Below are the code and all the weights of a small trained network. Each question names an input and a target symbol and asks about switching units off, where a switched-off unit gives its printed mean instead of its output.

import numpy as np


def w(rows, s, z=0):
    codes = np.array(rows[::2]) - 128.0
    scale = np.full(codes.shape[1], s)
    scale[-1] = z or s
    return codes * scale


def f(y):
    return y / 2 * (1 + np.tanh(0.7978845608 * (y + 0.044715 * y**3)))


def softmax(a):
    e = np.exp(a - a.max(-1, keepdims=True))
    return e / e.sum(-1, keepdims=True)


def log_softmax(a):
    a = a - a.max(-1, keepdims=True)
    return a - np.log(np.exp(a).sum(-1, keepdims=True))


def net(x, mask):
    ids = ['βδζηθμξπτφψ'.index(c) for c in x.split()]
    T = len(ids)
    res = E[ids] + P[:T]
    q, k, v = (res @ M[0].T for M in (Q, K, V))
    z = softmax(np.where(np.tri(T) > 0, q @ k.T / 3**0.5, -1e9)) @ v
    res = res + np.where(mask[0], z, O[0][:, -1]) @ O[0][:, :-1]
    y = f(res @ A[0][:, :-1].T + A[0][:, -1])
    res = res + np.where(mask[1:9], y, B[0][:, -1]) @ B[0][:, :-1]
    return log_softmax(res[-1] @ U[:, :-1].T + U[:, -1])


Q, K, V, O, A, B = {}, {}, {}, {}, {}, {}
E = w([
[161,157,169,176,87,146,157],'β',
[119,79,118,195,186,133,76],'δ',
[141,107,192,72,193,134,126],'ζ',
[46,181,252,146,130,82,111],'η',
[110,103,184,65,153,96,174],'θ',
[101,139,179,155,104,83,178],'μ',
[188,86,150,55,145,139,178],'ξ',
[151,108,154,105,57,111,215],'π',
[204,112,145,95,117,185,168],'τ',
[166,117,156,132,170,142,150],'φ',
[214,142,174,137,162,239,99],'ψ',
],0.018)
P = w([
[117,1,110,187,111,60,95],'0',
[221,82,188,115,154,92,151],'1',
[215,84,183,118,153,91,152],'2',
[193,100,202,116,133,92,145],'3',
[170,113,220,118,108,95,140],'4',
[192,107,192,115,145,118,152],'5',
[168,113,192,113,135,110,145],'6',
[161,114,192,107,134,119,152],'7',
[153,110,191,104,132,118,153],'8',
[153,119,194,107,133,128,155],'9',
[151,114,197,91,120,139,148],'10',
[152,126,193,99,123,152,141],'11',
],0.0098)
Q[0] = w([
[72,120,46,127,167,96,101],'head 1',
[180,90,236,205,161,162,194],'head 1',
[182,98,255,86,184,104,178],'head 1',
],0.0082)
K[0] = w([
[189,197,128,134,120,103,150],'head 1',
[70,1,101,174,177,96,96],'head 1',
[125,24,72,212,92,154,19],'head 1',
],0.0096)
V[0] = w([
[186,127,98,62,98,191,161],'head 1',
[158,132,97,252,49,162,143],'head 1',
[107,106,117,92,96,68,239],'head 1',
],0.013)
O[0] = w([
[133,68,200,129,54,155,79,1],'head 1',
[179,152,113,251,18,120,110,141],'head 1',
[163,151,143,73,135,69,45,69],'head 1',
],0.015,0.0072)
A[0] = w([
[96,217,210,125,115,119,135,254],'neuron 1',
[83,225,68,96,187,171,178,36],'neuron 2',
[164,175,97,55,108,46,26,101],'neuron 3',
[249,131,125,62,93,92,244,142],'neuron 4',
[77,196,23,186,197,162,188,109],'neuron 5',
[214,215,123,76,160,58,91,98],'neuron 6',
[227,154,150,175,34,27,80,91],'neuron 7',
[143,23,141,169,3,148,78,114],'neuron 8',
],0.006,0.0067)
B[0] = w([
[202,34,86,155,184,141,147,190],'neuron 1',
[2,73,105,132,50,177,76,214],'neuron 2',
[147,167,160,90,76,160,233,187],'neuron 3',
[115,113,133,196,172,126,93,227],'neuron 4',
[183,95,161,113,77,88,116,246],'neuron 5',
[77,154,86,139,57,88,164,211],'neuron 6',
[75,143,149,137,170,190,60,186],'neuron 7',
[79,144,184,121,172,81,148,204],'neuron 8',
],0.0098,0.014)
U = w([
[84,189,99,173,191,140,113,77],'β',
[161,110,123,129,46,85,117,67],'δ',
[80,101,98,96,199,203,138,110],'ζ',
[45,110,88,111,59,126,104,80],'η',
[108,187,134,59,125,145,226,107],'θ',
[129,254,86,143,156,102,185,110],'μ',
[212,34,152,37,25,143,140,179],'ξ',
[114,176,171,86,11,139,124,114],'π',
[138,47,189,108,101,103,61,86],'τ',
[252,66,66,160,250,55,160,253],'φ',
[108,121,148,146,114,189,228,101],'ψ',
],0.0054,0.0048)

Each question gives the input, a string of symbols that net reads in full, and the target symbol t.
The units are the heads (3 rows each of Q, K, V and O) and the neurons (one row each of A and B). Each row of codes is followed by its name. A weight is (code - 128) times the scale printed after its matrix; where a second scale follows, it is the last column's (O, A, B and U).
mask holds one flag per unit, heads first, then neurons. A switched-off unit (its flag False) gives its mean, the last column of its rows in O or B, instead of its output. The means were averaged over made-up inputs and are rounded, as every weight is.
A unit's drop is (log p(t) with every unit on - log p(t) with that unit switched off) / (log p(t) with every unit on - log p(t) with every unit switched off).
The circuit of an input: a set's keep is (log p(t) with only the set's units on - log p(t) with every unit switched off) / (log p(t) with every unit on - log p(t) with every unit switched off). Starting from all 9 units, units are removed one at a time, each time the one whose removal leaves the highest keep (on an exact tie, the one counted first), for as long as the keep stays at least 0.8.
units of the circuit, in order: the units of the circuit, biggest drop first
unit that matters most: the unit with the biggest drop
k most important neurons: the k neurons with the biggest drops, biggest first
drop when u is switched off: that unit's drop, to one decimal
input μ μ τ ψ μ φ, target μ: units of the circuit, in order : head 1; neuron 6
input ψ θ φ, target ψ: units of the circuit, in order : head 1
input η π β θ φ θ φ μ ψ ξ ζ θ, target η: units of the circuit, in order : neuron 2; head 1; neuron 6
input β ψ τ ξ ζ, target β: units of the circuit, in order : head 1; neuron 7; neuron 5
input θ β φ, target θ: units of the circuit, in order : head 1; neuron 3
input φ θ η, target φ: units of the circuit, in order : neuron 1; neuron 2
input θ ζ ζ β φ π μ θ τ τ, target θ: 3 most important neurons : neuron 3; neuron 6; neuron 5
input π ψ φ ζ τ, target π: units of the circuit, in order : head 1; neuron 3; neuron 7
input η τ η ψ ψ ξ η π ζ, target η: 3 most important neurons : neuron 2; neuron 6; neuron 5
input φ θ ξ φ β ξ θ ξ, target φ: units of the circuit, in order : neuron 2; neuron 3
input μ μ ψ η ξ, target μ: units of the circuit, in order : head 1; neuron 6; neuron 5
input τ θ θ η π η, target τ: units of the circuit, in order : head 1; neuron 7
input η τ τ ξ, target η: 2 most important neurons : neuron 2; neuron 6
input δ ζ θ π, target φ: unit that matters most : neuron 4
input ζ η μ, target ζ: 2 most important neurons : neuron 2; neuron 5
input τ η ψ θ τ θ π ξ η δ β, target φ: drop when neuron 3 is switched off : 0.3
input μ μ ζ β τ φ ξ ψ φ ζ, target μ: drop when neuron 5 is switched off : 0.1
input ξ τ τ ψ, target ξ: drop when head 1 is switched off : 1.6
